Here is a tiny trained network, its code and every weight. The questions are about switching its units off for an input and a class, where a switched-off unit gives its printed mean instead of its output.

import numpy as np


def w(rows, s, z=0):
    codes = np.array(rows[::2]) - 128.0
    scale = np.full(codes.shape[1], s)
    scale[-1] = z or s
    return codes * scale


def f(y):
    return np.maximum(y, 0)


def log_softmax(a):
    a = a - a.max(-1, keepdims=True)
    return a - np.log(np.exp(a).sum(-1, keepdims=True))


def net(x, mask):
    res = np.array(x, float).reshape(1, 6) / 4 @ E
    y = f(res @ A[0][:, :-1].T + A[0][:, -1])
    res = res + np.where(mask, y, B[0][:, -1]) @ B[0][:, :-1]
    return log_softmax(res[-1] @ U[:, :-1].T + U[:, -1])


A, B = {}, {}
E = w([
[100,8,80,104,54,72,155,133,144,120,193],'x0',
[25,113,71,183,180,143,160,143,67,90,122],'x1',
[36,116,227,120,84,70,49,89,107,74,110],'x2',
[144,80,153,129,193,142,49,136,67,201,213],'x3',
[164,84,145,107,247,100,132,103,186,9,147],'x4',
[116,173,61,49,144,89,25,192,120,97,113],'x5',
],0.012)
A[0] = w([
[129,110,167,109,176,157,114,144,75,155,162,48],'neuron 1',
[144,86,134,108,240,81,160,122,171,85,117,42],'neuron 2',
[196,101,165,61,109,146,94,119,125,147,93,24],'neuron 3',
[195,140,42,156,175,198,199,200,169,170,166,3],'neuron 4',
[112,146,91,127,87,131,205,100,183,77,8,99],'neuron 5',
[146,85,128,144,185,142,79,98,85,185,190,73],'neuron 6',
[110,154,120,100,77,156,139,157,70,187,122,2],'neuron 7',
[52,114,233,136,104,79,77,111,108,97,109,12],'neuron 8',
[123,178,162,146,175,173,128,117,129,152,105,30],'neuron 9',
[120,115,114,130,72,128,126,166,86,181,129,9],'neuron 10',
[174,174,133,133,182,161,153,153,102,138,85,52],'neuron 11',
[175,122,148,112,116,130,117,154,184,163,132,108],'neuron 12',
[169,106,143,118,178,134,125,121,154,40,174,59],'neuron 13',
[148,200,154,150,172,167,110,136,117,136,76,44],'neuron 14',
[203,144,177,119,87,104,125,128,142,151,116,112],'neuron 15',
[87,172,109,169,58,158,122,135,109,179,116,42],'neuron 16',
[148,77,70,124,100,97,159,140,132,134,155,87],'neuron 17',
[100,51,92,114,82,92,137,145,167,130,171,57],'neuron 18',
[52,113,98,170,191,164,177,155,46,118,114,124],'neuron 19',
[170,124,168,84,113,175,128,82,173,140,156,97],'neuron 20',
[91,182,199,122,150,151,96,120,129,123,101,54],'neuron 21',
[124,164,62,75,127,65,52,222,117,105,80,106],'neuron 22',
[147,79,210,230,106,193,220,63,135,141,132,56],'neuron 23',
[142,138,68,73,135,163,115,160,134,130,130,41],'neuron 24',
[124,104,167,124,136,181,97,132,93,140,171,54],'neuron 25',
],0.013,0.0045)
B[0] = w([
[158,120,72,80,128,103,107,87,64,108,78,177],'neuron 1',
[201,163,88,173,98,218,136,92,214,138,101,215],'neuron 2',
[97,96,181,177,184,125,112,117,162,104,117,172],'neuron 3',
[110,182,111,175,105,2,179,180,143,189,128,252],'neuron 4',
[190,100,106,43,167,67,76,61,39,134,59,249],'neuron 5',
[176,149,154,26,137,75,105,52,80,117,64,205],'neuron 6',
[183,167,110,177,126,201,144,58,179,145,116,193],'neuron 7',
[101,196,97,204,81,25,175,192,151,220,133,216],'neuron 8',
[69,100,134,73,78,159,160,107,149,137,172,177],'neuron 9',
[138,170,125,127,106,192,162,69,172,129,104,185],'neuron 10',
[59,98,149,105,78,121,185,110,146,134,157,191],'neuron 11',
[97,94,141,138,207,108,117,137,177,97,105,175],'neuron 12',
[158,180,50,170,78,186,146,63,152,157,112,199],'neuron 13',
[68,45,112,70,44,154,175,110,124,103,173,196],'neuron 14',
[93,62,170,174,170,127,69,146,132,117,70,190],'neuron 15',
[194,136,117,150,127,193,110,92,187,160,94,203],'neuron 16',
[91,73,167,124,81,100,153,73,135,125,169,182],'neuron 17',
[75,52,148,60,72,162,188,113,157,118,183,195],'neuron 18',
[78,35,184,192,221,110,58,152,202,74,98,219],'neuron 19',
[94,87,144,151,168,138,122,197,148,113,111,179],'neuron 20',
[92,90,135,135,69,123,199,111,116,151,174,180],'neuron 21',
[182,163,195,118,203,160,117,182,85,71,198,242],'neuron 22',
[176,198,154,116,161,163,82,212,53,68,220,238],'neuron 23',
[110,170,163,162,82,119,90,199,80,135,156,179],'neuron 24',
[179,127,105,103,103,103,117,145,91,94,81,168],'neuron 25',
],0.0095,0.022)
U = w([
[159,183,116,169,110,228,157,75,210,155,98,103],'0',
[89,182,138,171,100,2,187,171,157,185,142,110],'1',
[63,44,153,51,74,139,197,106,156,120,213,162],'2',
[154,189,167,108,177,164,109,195,96,85,240,195],'3',
[150,118,135,29,141,60,113,80,86,123,22,133],'4',
[64,32,170,203,214,123,97,151,202,100,73,146],'5',
[124,109,143,131,121,143,119,167,176,120,151,252],'6',
[78,103,77,96,151,184,129,197,130,141,145,2],'7',
],0.009,0.0041)

Each question gives the input, the list of numbers given to net, and the class t.
The units are the neurons (one row each of A and B). Each row of codes is followed by its name. A weight is (code - 128) times the scale printed after its matrix; where a second scale follows, it is the last column's (A, B and U).
mask holds one flag per neuron, in row order. A switched-off neuron (its flag False) gives its mean, the last column of its row in B, instead of its output. The means were averaged over made-up inputs and are rounded, as every weight is.
A unit's drop is (log p(t) with every unit on - log p(t) with that unit switched off) / (log p(t) with every unit on - log p(t) with every unit switched off).
The circuit of an input: a set's keep is (log p(t) with only the set's units on - log p(t) with every unit switched off) / (log p(t) with every unit on - log p(t) with every unit switched off). Starting from the 12 units with the biggest drops (on a tie, the unit counted first), units are removed one at a time, each time the one whose removal leaves the highest keep (on an exact tie, the one counted first), for as long as the keep stays at least 0.8.
units of the circuit, in order: the units of the circuit, biggest drop first
unit that matters most: the unit with the biggest drop
top k neurons: the k neurons with the biggest drops, biggest first
drop of u: that unit's drop, to one decimal
input [-7,3,8,7,-8,2], class 0: top 2 neurons	(neuron 16; neuron 7)
input [-3,-8,7,-7,7,-2], class 5: top 2 neurons	(neuron 15; neuron 4)
input [0,-4,-6,-6,6,6], class 0: unit that matters most	neuron 2
input [-8,-8,4,6,1,-6], class 2: top 3 neurons	(neuron 14; neuron 21; neuron 9)
input [-6,-3,4,-7,-2,8], class 3: top 2 neurons	(neuron 22; neuron 6)
input [2,2,7,-6,-1,6], class 1: top 3 neurons	(neuron 8; neuron 23; neuron 6)
input [-5,7,-3,6,5,5], class 5: top 4 neurons	(neuron 19; neuron 5; neuron 23; neuron 2)
input [5,1,6,5,-3,-2], class 1: top 2 neurons	(neuron 8; neuron 5)
input [-6,3,0,1,6,1], class 0: top 4 neurons	(neuron 2; neuron 13; neuron 18; neuron 17)
input [2,2,2,-4,-4,-2], class 0: top 4 neurons	(neuron 6; neuron 16; neuron 1; neuron 4)
input [-7,-5,1,3,4,-6], class 2: top 3 neurons	(neuron 14; neuron 22; neuron 9)
input [-4,1,-3,4,-3,3], class 2: units of the circuit, in order	(neuron 14; neuron 11)
input [5,5,-4,8,-7,3], class 4: top 3 neurons	(neuron 6; neuron 2; neuron 1)
input [8,2,6,2,-8,-1], class 0: units of the circuit, in order	(neuron 16)
input [-5,2,-5,-6,5,0], class 4: top 2 neurons	(neuron 5; neuron 8)
input [-8,6,6,3,2,1], class 2: top 2 neurons	(neuron 14; neuron 4)
input [1,8,8,-3,-8,-3], class 0: top 2 neurons	(neuron 16; neuron 4)
input [4,2,-3,2,4,3], class 0: drop of neuron 11	0.2
input [-4,2,-7,6,3,-8], class 3: drop of neuron 21	0.1
input [-6,-7,2,-3,-5,-4], class 5: units of the circuit, in order	(neuron 15)
input [-1,-7,-3,7,-5,5], class 4: drop of neuron 11	0.0
input [-5,2,5,-5,-2,7], class 3: drop of neuron 22	3.0
